Where the symbols take the elements:
from | % ~ !
j977 | j845 j653 j163
j30 | j548 j912 j43
j415 | j834 j88 j468
j66 | j819 j819 j112
j599 | j327 j255 j609
j555 | j912 j258 j525
j560 | j255 j303 j800
j197 | j48 j977 j303
j871 | j516 j30 j628
j524 | j286 j845 j68
j205 | j932 j586 j908
j380 | j64 j834 j64
j327 | j703 j599 j524
j548 | j852 j34 j912
j625 | j158 j845 j908
j819 | j380 j158 j64
j303 | j12 j853 j653
j586 | j452 j785 j349
j38 | j969 j48 j519
j845 | j163 j609 j327
j596 | j519 j853 j38
j196 | j590 j380 j819
j802 | j443 j871 j852
j601 | j112 j380 j663
j628 | j802 j37 j443
j34 | j586 j872 j852
j565 | j66 j590 j601
j12 | j653 j628 j563
j452 | j628 j443 j12
j255 | j800 j12 j609
j43 | j37 j586 j871
j88 | j318 j205 j205
j563 | j560 j452 j563
j349 | j902 j802 j303
j516 | j847 j598 j452
j800 | j609 j43 j703
j158 | j38 j38 j196
j364 | j598 j826 j826
j785 | j555 j49 j912
j715 | j625 j625 j158
j48 | j90 j68 j596
j598 | j826 j318 j49
j443 | j852 j444 j444
j902 | j853 j197 j373
j112 | j663 j64 j274
j163 | j327 j703 j197
j62 | j30 j555 j548
j932 | j444 j586 j785
j49 | j258 j525 j932
j834 | j196 j969 j590
j479 | j525 j872 j908
j525 | j364 j572 j598
j468 | j205 j663 j826
j90 | j596 j902 j519
j969 | j715 j90 j274
j912 | j34 j932 j586
j703 | j599 j560 j977
j519 | j819 j819 j969
j318 | j479 j37 j415
j444 | j349 j628 j452
j373 | j48 j286 j90
j663 | j274 j565 j415
j258 | j932 j364 j30
j847 | j628 j43 j802
j908 | j572 j607 j88
j853 | j373 j524 j715
j872 | j785 j826 j802
j653 | j847 j349 j628
j64 | j596 j196 j66
j68 | j196 j327 j853
j852 | j37 j847 j349
j590 | j819 j625 j380
j572 | j88 j468 j43
j274 | j415 j908 j607
j826 | j49 j479 j258
j609 | j443 j443 j599
j286 | j444 j653 j902
j37 | j871 j62 j255
j607 | j468 j607 j205
j644 | j908 j601 j572

The rows follow the links: the fewer symbols apart two elements are, the more alike their rows tend to be.

Named rows; a name shown again gets a slightly different row:
j443
51 -64 26 41 19 29 -1 -8 65 -36 -75 18 -49 -9 9 75 -27 -61 18 48 -8 39 43 43 59 19 11 12 -20 -37 28 14 -12 29 -7 -41 17 -92 -12 52 -5 8 58 -62 20 -46 56 49
j66
-49 45 49 -36 -19 -24 -45 -79 -20 -1 91 12 43 15 39 -26 -30 22 -58 -94 20 10 -54 -72 -67 -6 11 -54 31 31 2 -27 -67 9 2 56 -21 33 -18 -59 -25 9 -5 -22 7 -25 -27 13
j572
-37 4 1 -38 -52 -17 46 4 -41 21 31 -43 -15 22 -27 20 -25 43 -63 25 -20 -13 61 44 56 -34 -58 52 -5 1 -31 26 -4 -67 -10 19 -31 31 55 27 13 -37 28 33 -67 67 -43 -117
j380
-50 47 51 -33 -19 -27 -47 -75 -16 2 89 13 50 9 41 -30 -21 21 -49 -96 19 13 -63 -78 -71 -5 9 -58 30 33 2 -31 -63 10 4 48 -17 36 -18 -54 -24 8 -12 -23 11 -32 -30 22
j912
-54 -36 -44 -7 69 19 5 -3 27 -13 -17 -86 -11 -33 -24 54 -12 10 14 -70 -33 60 -22 69 43 18 -32 35 -16 -84 54 55 48 -5 57 -39 50 -31 -74 12 40 11 -10 22 -19 22 28 -37
j48
60 -24 19 4 0 -19 -15 75 -30 47 4 63 42 36 7 -58 30 -19 68 20 24 -84 -31 -88 -31 -2 37 4 41 63 -55 -50 55 39 -30 -25 -7 42 21 10 -31 36 -43 38 10 3 12 62
j318
-50 3 -26 -35 -26 -5 51 5 -28 14 16 -74 -15 -3 -34 32 -20 51 -52 5 -30 6 53 65 61 -26 -59 56 -15 -29 -5 40 17 -60 5 11 -14 26 30 28 30 -30 16 40 -64 69 -36 -123
j68
67 35 -14 25 -6 3 -23 50 -9 13 -10 60 34 -1 5 -81 63 -9 67 33 20 -56 -29 -59 -78 -1 56 -43 15 63 -21 -41 13 43 -26 2 2 42 21 -33 -19 10 -55 20 40 -23 -16 90
j845
75 77 -55 58 -13 34 -9 25 22 -25 -57 29 -17 -47 -9 -59 82 -3 46 73 12 -6 10 18 -77 16 52 -68 -28 36 7 -13 -23 12 -13 28 10 15 15 -41 2 -23 -26 -11 50 -42 -24 83
j715
22 14 29 -19 -23 -33 -26 33 -44 41 51 56 60 39 18 -71 11 1 23 -28 26 -67 -46 -105 -69 -7 31 -17 43 71 -48 -50 17 23 -27 13 -20 60 18 -23 -30 25 -41 32 6 2 -21 45
j34
-47 -60 -27 -1 70 21 1 -1 30 -22 -26 -68 -19 -22 -12 67 -24 -9 12 -52 -24 59 -12 59 57 24 -32 46 -15 -90 53 50 46 1 49 -46 47 -49 -73 26 35 19 13 -1 -14 13 51 -30
j852
1 -89 8 14 46 11 3 -9 52 -28 -65 1 -44 -1 5 86 -45 -51 9 5 -8 42 13 31 79 26 -12 46 -12 -65 29 23 28 13 19 -51 18 -91 -49 61 3 25 48 -44 3 -16 75 1
j599
53 79 -54 61 -3 39 -4 -9 44 -47 -64 18 -36 -59 -6 -26 67 -14 28 75 1 28 17 54 -57 15 47 -66 -46 12 35 -4 -43 8 1 28 13 -22 -3 -41 9 -26 -10 -39 54 -56 -17 75
j653
82 -79 22 39 3 14 9 37 42 -11 -89 61 -37 13 6 39 -8 -70 42 84 8 -14 40 0 51 14 28 24 0 -5 -6 -9 15 31 -30 -46 -1 -67 17 61 -20 17 39 -44 21 -31 60 54
j969
7 -8 51 -36 -30 -39 -22 20 -47 47 66 48 63 56 25 -56 -12 6 -1 -46 20 -64 -45 -110 -48 -21 14 -4 55 67 -54 -47 8 20 -33 5 -26 65 26 -8 -41 24 -29 32 -7 8 -14 25

Each walk starts at a row. The symbols on each line, taken left to right, move it on to the next element.
Each answer is a row, close to the row of the element it stands for.
new walk
70 -40 22 47 -7 25 6 -25 62 -39 -85 45 -57 10 20 47 -24 -56 -2 79 3 33 56 21 36 16 9 -8 -21 -17 9 -3 -37 15 -23 -25 0 -86 5 41 -5 -3 65 -82 26 -47 50 50
! ! % % % ~ ! -2 -84 12 18 44 21 7 -17 50 -32 -52 -18 -47 5 3 83 -46 -43 -2 0 -16 53 26 45 80 22 -22 37 -19 -71 39 32 14 9 23 -52 27 -88 -46 49 12 17 56 -47 -2 -15 68 -9
% ! ! ! % ~ ~ % 67 -51 20 7 -3 -15 0 87 -26 46 -17 69 30 41 3 -43 21 -32 71 44 16 -87 -18 -70 -7 -6 22 27 38 50 -56 -39 63 35 -37 -43 -6 23 35 33 -32 32 -33 39 4 7 25 49
new walk
-43 42 50 -47 -30 -32 -34 -61 -30 14 93 13 55 24 39 -37 -22 25 -50 -88 23 -8 -52 -83 -64 -13 11 -41 32 47 -14 -38 -56 1 -9 50 -26 48 -1 -43 -24 13 -12 -5 0 -14 -40 11
% ! % ~ ! ~ 13 55 30 -19 -39 -25 -26 0 -48 32 70 36 54 19 20 -79 23 24 3 -29 23 -54 -40 -83 -80 -16 30 -46 35 73 -40 -43 -26 17 -33 38 -25 70 31 -45 -28 4 -46 27 11 -6 -47 39
% ~ % % ~ % ! -34 48 34 -27 -13 -25 -48 -51 -20 8 75 24 55 20 41 -45 -5 14 -29 -94 26 1 -65 -90 -84 -2 24 -60 31 38 -2 -38 -48 19 0 46 -14 44 -23 -60 -25 15 -22 -13 14 -25 -29 39
new walk
50 55 -39 68 -1 38 -2 -24 50 -53 -76 19 -52 -51 -2 -3 42 -22 17 80 3 45 32 62 -27 23 35 -62 -52 -8 37 -2 -48 6 3 19 18 -55 -1 -28 13 -29 19 -59 55 -59 7 62
! ! % % % ~ ! 56 52 -44 65 4 38 -7 -18 55 -54 -80 27 -46 -52 -1 -7 48 -22 21 75 11 42 29 56 -25 21 40 -62 -47 -6 38 1 -48 12 -1 17 14 -47 -5 -27 7 -22 7 -58 60 -60 6 68
~ ! % ! ! ! % ! ! % 81 -63 18 21 -1 -5 3 92 -14 36 -25 70 21 44 -6 -40 18 -37 71 57 9 -82 2 -63 4 -4 22 27 28 42 -51 -33 62 41 -43 -50 -6 7 37 38 -25 31 -17 27 7 7 34 58
new walk
63 85 -57 57 -1 29 -5 17 23 -32 -55 29 -20 -57 -5 -50 79 -5 47 75 13 7 8 35 -67 16 54 -69 -34 27 17 -16 -24 15 -6 27 11 3 13 -45 8 -21 -32 -14 56 -43 -22 82
~ % ! ! % ~ ! % 25 -21 40 -19 -1 -33 -31 42 -38 40 41 55 63 39 20 -57 9 -10 39 -29 22 -77 -55 -105 -52 -8 33 -3 48 60 -50 -48 32 42 -28 -13 -16 48 15 -4 -37 40 -44 33 8 -3 0 60
~ % ~ ~ ~ % ~ ! ~ 75 -24 13 22 -8 -6 -7 80 -23 36 -15 73 32 33 -3 -62 33 -29 69 47 19 -80 -16 -78 -31 -2 35 4 32 58 -50 -44 51 38 -35 -28 -7 30 33 13 -24 27 -35 32 19 2 17 72
new walk
-54 42 63 -45 -55 -28 -17 -79 -31 7 96 -2 32 29 35 -11 -42 36 -87 -65 9 10 -11 -47 -29 -25 -9 -35 19 38 -17 -17 -85 -22 -15 59 -40 34 21 -30 -16 -18 22 -18 -17 -2 -52 -30
! % ~ % % ~ ~ % ! 70 -67 22 41 -6 20 4 -1 61 -34 -80 47 -47 7 13 52 -22 -69 14 82 4 21 51 20 50 17 17 6 -21 -16 5 -3 -22 27 -20 -32 0 -84 7 52 -18 7 62 -71 28 -49 55 54
! ~ % ~ ! ~ % % ! 17 -97 21 17 32 13 0 -1 47 -21 -63 4 -38 13 4 83 -49 -53 10 23 -11 31 27 27 82 25 -14 45 -8 -57 25 20 19 15 6 -53 17 -85 -28 63 5 22 55 -46 -1 -16 73 5
new walk
21 -94 26 15 24 16 7 -3 49 -27 -66 14 -41 16 9 78 -49 -57 7 32 -8 34 31 19 82 16 -13 41 -6 -53 19 14 15 19 1 -54 7 -90 -26 65 -4 21 60 -54 1 -13 70 7
! ! ! % % ~ 89 37 -29 45 -3 14 -5 62 0 7 -52 59 6 -23 -10 -64 74 -20 70 81 21 -55 -8 -19 -57 11 57 -38 -8 49 -21 -30 17 29 -25 -4 3 17 30 -17 -15 1 -51 14 46 -27 -6 88
% % ! ! % ! ! ! 48 -102 24 27 22 19 10 20 45 -17 -74 30 -41 24 4 61 -37 -58 20 56 -8 17 36 11 74 13 -6 40 -7 -34 7 8 23 24 -14 -63 8 -86 -8 69 -1 20 58 -46 8 -20 74 22
new walk
-47 34 64 -52 -67 -34 3 -62 -39 19 92 -4 19 29 17 0 -51 42 -89 -31 6 -7 20 -29 -3 -31 -23 -13 17 40 -30 -10 -73 -37 -20 57 -53 42 51 -14 -12 -25 27 -7 -33 22 -56 -67
~ % % % % ~ % -39 53 43 -31 -19 -19 -47 -68 -22 1 85 14 55 13 41 -36 -17 18 -44 -90 25 7 -60 -81 -72 -3 14 -59 27 37 -5 -32 -58 7 3 52 -22 35 -18 -59 -21 10 -18 -17 7 -24 -32 23
~ % % % % ~ % -9 16 41 -22 -7 -23 -45 -4 -38 29 75 36 68 30 31 -59 5 9 9 -74 25 -47 -68 -102 -72 -6 25 -37 39 58 -30 -44 -14 35 -14 19 -12 52 -2 -44 -33 31 -44 22 13 -9 -22 52
